41,-10,-30,-23,-40 gives -30

47,38,-5,14,-2,8,-21 gives 14

-35,16,40,19,15
-26,-42,20,40,11
19,-15,37,-12,-25
gives 20

-40,-7,8,3,0,-9,-10 gives 3

19,-1,43,10,-16
-20,16,-3,-20,-9
-14,-24,-30,7,-11
gives -3

47,-22,8,-5,-25
17,13,18,-6,31
5,-19,-12,0,-14
gives 18
---
[[  8  19   1  22  20  22   0]
 [ -3  23 -17 -22  42   0  22]] value 8

[-1 37 -9  2 24] value -1

[ 12  17 -42 -41 -37  14 -23] value 12

[  3  -6  -9 -12 -49  22  -5] value 3

[-31 -12   8 -38] value -31

[[  7 -12  42 -21  29]
 [ -3  -3   2 -19   3]] value 7
---
[ -9  42   4 -30   6  -3  -2] Out: -9

[[ 21  48  34 -15  27  23   4]
 [-16 -12 -11  -6   8  -3   7]] Out: -15

[ 37 -22  29 -20   1] Out: -20

[ 35   3  12 -21  -2 -44 -22] Out: -22

[ 34 -48 -34  26  11  38] Out: -34

[ -8  42  29 -46 -40  25  22] Out: -40

[ 16 -13  36   1  28] Out: 1

[-39 -17  36 -22 -11 -35] Out: -35

[40 12 37 14] Out: 14
---
[[8125 7675 1266 1688 6349]
 [2936 3123 5982 6055 3347]]: 6349, 2936

[[ 426  -21  -97 -644 -361  -95 -828]
 [-674   30   53  728  204 -384  665]
 [-421 -306    3  320  181  -15   60]]: -828, -421

[[-43   8  -6  32  -7  16]
 [ 13   8  15   3  11  17]]: 16, 13

[2787 8897 8501 8110 9895]: 9895, 2787

[[19 51 63 41]
 [40 76  2 97]
 [38 73 73  0]]: 41, 38

[202  15 214  65]: 65, 202

[2603 4457 5746 2308 8585 2105]: 2105, 2603

[ 16 210 173  70 229]: 229, 16

[ 163  555  829 -408  292 -546]: -546, 163
---
[[-30  40  42  -1 -44  44]
 [-32  37  37   2 -43  35]
 [-31  36  39   3 -44  45]] ⇒ -32

[[-13   6 -40  10  45 -35  -1]
 [-12   7 -31  11  41 -31  -1]
 [-14   6 -39  15  47 -38   0]] ⇒ -12

[[-39  -3   5   6]
 [-31 -23  -6  -4]
 [  2  -6  -2  -2]] ⇒ -31

[[-21 -11  19 -40]
 [-17 -41  19  11]
 [-26 -15  21 -35]] ⇒ -17

[[-26  32  29   1 -26]
 [-17   6   0 -25 -16]
 [-39  36  26  -9 -39]] ⇒ -17

[[-19  -1  42  31 -38   7]
 [-39 -49  19 -17   0 -43]
 [ -1  -5   8  -3   4  -7]] ⇒ -39
---
Q: [129.2, -179.4, -168.3, -57.5, -184.9, -130.1]
A: -130.1
Q: [0.00, 0.42, 0.98, -1.18]
A: -1.18
Q: [-50.57, -17.59, -137.48, -110.09, 108.87]
A: 108.87
Q: [0.013, -0.090, 0.161, -0.057]
A: -0.057
Q: [0.058, 0.007, 0.128, -0.119, 0.038, 0.061, 0.149]
A: 0.149
Q: [175.33, 23.60, -112.12, 40.31, 101.58, 155.99]
A: 155.99
Q: [-17.66, 10.24, 4.19, -9.17, -18.45, -8.04, -3.41]
A: -3.41
Q: [-0.81, -1.10, 1.16, -2.03, -0.68, -1.22, -0.32]
A: -0.32
Q: [-3.775, 181.989, -84.624, -159.623, -138.740]
A: -138.740
Q: [8.4, -10.2, 4.9, 9.9, 3.5]
A: 3.5
---
[[ 1 -2 42  0 19]
 [ 0 -1  0 -1  6]
 [-1 21 -2  0  5]] ⇒ 6

[[ 10 -11 -20  -6  15]
 [ 45 -10 -37  35  16]] ⇒ 15

[[ 11   0   0  -1  -5   6   1]
 [-15   3 -50  -1   8   0  -3]
 [-49   0  -5   7  -4  -3   8]] ⇒ -3

[[-26  15  -5  -9  18   7]
 [  3 -15   7  27 -12  43]
 [ 14  11 -22 -10  11  14]] ⇒ 43

[[-10 -27 -10 -12 -18 -28  -9]
 [-15  34 -42  24   4 -24 -27]] ⇒ -9

[[ 26  12   3   7   4   8  -6]
 [ -5 -13  -5  12   9 -20  37]] ⇒ -6

[[-17   4  14  -2  37  24  -2]
 [ -4   6   8  -5  15   6   2]] ⇒ -2
---
array([-33,  30, -42,  44, -13]) -13
array([-16,  22,  12,   7,   2, -31,  46]) 46
array([-34,  26, -27,  48, -38]) -38
array([-3, -4, 47, -6]) -6
array([-29,  36, -15,  16]) 16
array([-21, -27, -37,  10,  34, -28]) -28
array([-13, -28,   4,  46,  12, -21,   6]) 6
---
214	487	356	320	804 >> 804
2446	9551	3114	3672 >> 3672
94	24	13	65	79 >> 79
184	144	251	12 >> 12
-178	975	-389	-859	380	-261 >> -261
9574	5463	3832	1756	2064	3644 >> 3644
---
0.18,-0.11,0.08,0.02,0.01 yields 0.08

-14.6,-165.7,-40.4,-18.9,183.4
140.7,-22.3,53.8,9.3,56.7
16.1,100.2,27.6,43.4,58.3
yields 27.6

-113.17,-10.13,26.96,131.40,20.55 yields 26.96

-0.073,0.031,-0.136,-0.098,0.148 yields -0.136

-0.09,0.12,0.18,-0.16,0.17
-0.09,0.15,-0.09,-0.06,-0.10
-0.18,0.06,-0.09,0.06,-0.10
yields -0.09

-1.28,0.16,-0.48,0.48,1.06 yields -0.48
